Below is a small trained network, with its code and all its weights. Each question gives an input and a target symbol and asks what happens when units are switched off, that is, made to give their printed mean instead of their output.

import numpy as np


def w(rows, s, z=0):
    codes = np.array(rows[::2]) - 128.0
    scale = np.full(codes.shape[1], s)
    scale[-1] = z or s
    return codes * scale


def norm(h):
    return h / np.sqrt((h * h).mean(-1, keepdims=True) + 1e-5)


def f(y):
    return y / 2 * (1 + np.tanh(0.7978845608 * (y + 0.044715 * y**3)))


def softmax(a):
    e = np.exp(a - a.max(-1, keepdims=True))
    return e / e.sum(-1, keepdims=True)


def log_softmax(a):
    a = a - a.max(-1, keepdims=True)
    return a - np.log(np.exp(a).sum(-1, keepdims=True))


def net(x, mask):
    ids = ['αγεζηθλμξπστφψω'.index(c) for c in x.split()]
    T = len(ids)
    res = E[ids] + P[:T]
    u = 0
    for l in range(3):
        q, k, v = (norm(res) @ M[l].T for M in (Q, K, V))
        z = softmax(np.where(np.tri(T) > 0, q @ k.T / 4**0.5, -1e9)) @ v
        res = res + np.where(mask[u], z, O[l][:, -1]) @ O[l][:, :-1]
        u += 1
        y = f(norm(res) @ A[l][:, :-1].T + A[l][:, -1])
        res = res + np.where(mask[u : u + 4], y, B[l][:, -1]) @ B[l][:, :-1]
        u += 4
    return log_softmax(norm(res)[-1] @ U[:, :-1].T + U[:, -1])


Q, K, V, O, A, B = {}, {}, {}, {}, {}, {}
E = w([
[92,116,154,172,139,106],'α',
[97,46,144,130,111,133],'γ',
[124,150,116,139,121,84],'ε',
[110,102,154,113,168,165],'ζ',
[108,124,119,119,147,170],'η',
[119,101,133,139,178,94],'θ',
[117,144,138,100,162,156],'λ',
[250,132,227,53,65,136],'μ',
[108,112,140,115,142,181],'ξ',
[129,159,117,97,179,144],'π',
[143,186,76,113,74,135],'σ',
[106,71,162,123,188,192],'τ',
[87,136,131,132,84,168],'φ',
[124,179,78,127,132,164],'ψ',
[118,146,114,108,177,160],'ω',
],0.018)
P = w([
[94,147,144,204,177,207],'0',
[90,131,160,55,249,132],'1',
[125,121,88,85,228,144],'2',
[165,118,73,100,218,138],'3',
[207,111,71,106,203,126],'4',
[253,106,66,109,197,113],'5',
],0.0058)
Q[0] = w([
[158,88,6,160,72,71],'L0H0',
[168,165,87,99,167,166],'L0H0',
[175,101,112,95,255,105],'L0H0',
[97,173,82,122,147,55],'L0H0',
],0.0064)
K[0] = w([
[161,110,146,73,15,46],'L0H0',
[205,190,62,106,179,163],'L0H0',
[222,99,165,137,199,106],'L0H0',
[130,226,57,107,152,3],'L0H0',
],0.0062)
V[0] = w([
[122,203,168,29,18,162],'L0H0',
[37,243,126,126,223,116],'L0H0',
[90,34,117,8,212,103],'L0H0',
[255,157,90,165,220,114],'L0H0',
],0.0034)
O[0] = w([
[128,68,169,135,220,117,62],'L0H0',
[142,55,108,125,54,104,209],'L0H0',
[141,207,102,103,127,130,254],'L0H0',
[2,89,186,121,136,169,117],'L0H0',
],0.0088,0.003)
A[0] = w([
[110,46,167,143,176,93,154],'L0N0',
[83,175,135,209,219,191,200],'L0N1',
[140,255,161,98,105,116,28],'L0N2',
[87,176,139,159,140,66,8],'L0N3',
],0.008,0.0014)
B[0] = w([
[35,144,49,103,171,188,164],'L0N0',
[67,231,151,91,55,86,252],'L0N1',
[1,56,71,104,140,105,139],'L0N2',
[164,180,36,96,117,144,111],'L0N3',
],0.0079,0.003)
Q[1] = w([
[93,123,99,254,140,20],'L1H0',
[37,177,97,165,80,131],'L1H0',
[147,177,134,68,87,12],'L1H0',
[225,116,160,135,4,146],'L1H0',
],0.0063)
K[1] = w([
[81,143,69,114,51,127],'L1H0',
[78,193,110,82,91,131],'L1H0',
[144,193,174,121,78,2],'L1H0',
[219,100,119,70,93,51],'L1H0',
],0.0069)
V[1] = w([
[86,130,124,104,135,244],'L1H0',
[253,126,82,147,220,127],'L1H0',
[132,135,253,196,96,171],'L1H0',
[159,115,166,48,89,136],'L1H0',
],0.0062)
O[1] = w([
[191,110,129,75,176,157,249],'L1H0',
[159,200,127,214,5,1,2],'L1H0',
[71,64,22,41,57,166,80],'L1H0',
[82,234,116,158,136,93,155],'L1H0',
],0.0054,0.0055)
A[1] = w([
[184,146,99,141,161,35,255],'L1N0',
[147,112,134,154,170,91,73],'L1N1',
[101,204,167,161,66,157,241],'L1N2',
[96,104,254,153,115,180,172],'L1N3',
],0.0084,0.0017)
B[1] = w([
[158,147,166,119,198,202,250],'L1N0',
[80,148,184,147,29,144,125],'L1N1',
[101,66,42,111,153,219,139],'L1N2',
[127,3,14,66,135,16,204],'L1N3',
],0.0064,0.0016)
Q[2] = w([
[167,181,170,88,131,124],'L2H0',
[157,186,27,70,162,254],'L2H0',
[161,186,155,109,66,98],'L2H0',
[183,131,171,126,112,82],'L2H0',
],0.009)
K[2] = w([
[50,104,143,60,113,170],'L2H0',
[183,40,190,3,23,45],'L2H0',
[5,185,92,8,205,132],'L2H0',
[33,64,94,65,239,229],'L2H0',
],0.006)
V[2] = w([
[107,45,29,212,137,72],'L2H0',
[59,253,108,120,129,10],'L2H0',
[107,91,151,46,64,48],'L2H0',
[254,117,208,49,71,160],'L2H0',
],0.0043)
O[2] = w([
[168,96,66,121,117,151,78],'L2H0',
[214,139,152,104,152,112,2],'L2H0',
[140,156,241,172,62,88,125],'L2H0',
[168,157,165,100,1,136,141],'L2H0',
],0.0071,0.0049)
A[2] = w([
[109,138,4,73,168,99,162],'L2N0',
[174,168,106,207,146,67,127],'L2N1',
[127,113,199,118,163,173,126],'L2N2',
[111,119,76,183,109,159,7],'L2N3',
],0.011,0.0019)
B[2] = w([
[112,75,81,112,159,196,254],'L2N0',
[31,6,150,173,74,139,128],'L2N1',
[190,188,101,113,177,100,201],'L2N2',
[143,185,166,73,199,84,130],'L2N3',
],0.011,0.0094)
U = w([
[114,141,127,152,119,91,35],'α',
[173,57,164,91,70,91,138],'γ',
[168,120,206,254,137,188,166],'ε',
[65,86,59,84,178,184,197],'ζ',
[168,160,152,130,33,161,189],'η',
[111,135,142,145,123,107,4],'θ',
[87,91,162,198,83,99,249],'λ',
[112,145,132,137,124,83,31],'μ',
[134,147,136,124,95,99,69],'ξ',
[121,156,159,109,108,110,62],'π',
[246,232,134,106,187,149,126],'σ',
[111,133,131,151,137,92,5],'τ',
[127,154,149,107,76,124,47],'φ',
[106,176,119,134,95,105,117],'ψ',
[115,163,154,90,104,65,149],'ω',
],0.0098,0.0032)

Each question gives the input, a string of symbols that net reads in full, and the target symbol t.
The units are the heads (4 rows each of Q, K, V and O) and the neurons (one row each of A and B). Each row of codes is followed by its name. A weight is (code - 128) times the scale printed after its matrix; where a second scale follows, it is the last column's (O, A, B and U).
mask holds one flag per unit, layer by layer, with each layer's heads first. A switched-off unit (its flag False) gives its mean, the last column of its rows in O or B, instead of its output. The means were averaged over made-up inputs and are rounded, as every weight is.
A unit's drop is (log p(t) with every unit on - log p(t) with that unit switched off) / (log p(t) with every unit on - log p(t) with every unit switched off).
The circuit of an input: a set's keep is (log p(t) with only the set's units on - log p(t) with every unit switched off) / (log p(t) with every unit on - log p(t) with every unit switched off). Starting from the 12 units with the biggest drops (on a tie, the unit counted first), units are removed one at a time, each time the one whose removal leaves the highest keep (on an exact tie, the one counted first), for as long as the keep stays at least 0.8.
circuit, biggest first: the units of the circuit, biggest drop first
k most important neurons: the k neurons with the biggest drops, biggest first
k most important neurons of layer l: the k neurons of layer l with the biggest drops, biggest first
input γ φ ε φ φ φ, target λ: most important neuron	L0N1
input μ φ σ, target η: 2 most important neurons of layer 0	L0N1, L0N0
input σ σ φ ψ φ, target σ: 2 most important neurons	L0N1, L0N2
input η τ ε λ φ φ, target σ: 2 most important neurons	L0N1, L1N2
input φ γ φ η φ, target ε: 3 most important neurons of layer 0	L0N1, L0N0, L0N2
input γ γ θ γ γ, target λ: 3 most important neurons of layer 0	L0N1, L0N0, L0N2
input φ ψ θ ε ε, target σ: circuit, biggest first	L1N0, L1H0
input γ ε φ α ξ α, target σ: circuit, biggest first	L1N0, L2N0
input σ ψ γ σ, target σ: 3 most important neurons	L0N1, L1N0, L0N0
input φ η γ ξ α α, target σ: 3 most important neurons	L0N3, L1N2, L1N0
input ε γ σ σ, target σ: 3 most important neurons	L1N0, L0N1, L2N0
input σ σ γ σ, target ε: 2 most important neurons of layer 0	L0N1, L0N0
input η θ γ λ γ σ, target ζ: 2 most important neurons of layer 0	L0N2, L0N1
input γ γ γ θ φ γ, target λ: 2 most important neurons of layer 2	L2N1, L2N0
input ε γ φ ε φ ε, target ε: 2 most important neurons of layer 2	L2N1, L2N0
input γ ξ γ, target σ: 2 most important neurons	L0N1, L0N2
input π σ ε φ ε, target σ: 2 most important neurons of layer 1	L1N0, L1N1
input γ γ ε ζ γ σ, target ζ: most important neuron of layer 0	L0N2
input ψ γ φ π γ γ, target ε: 2 most important neurons of layer 1	L1N0, L1N3
input μ γ ζ ψ γ θ, target σ: most important neuron	L1N3
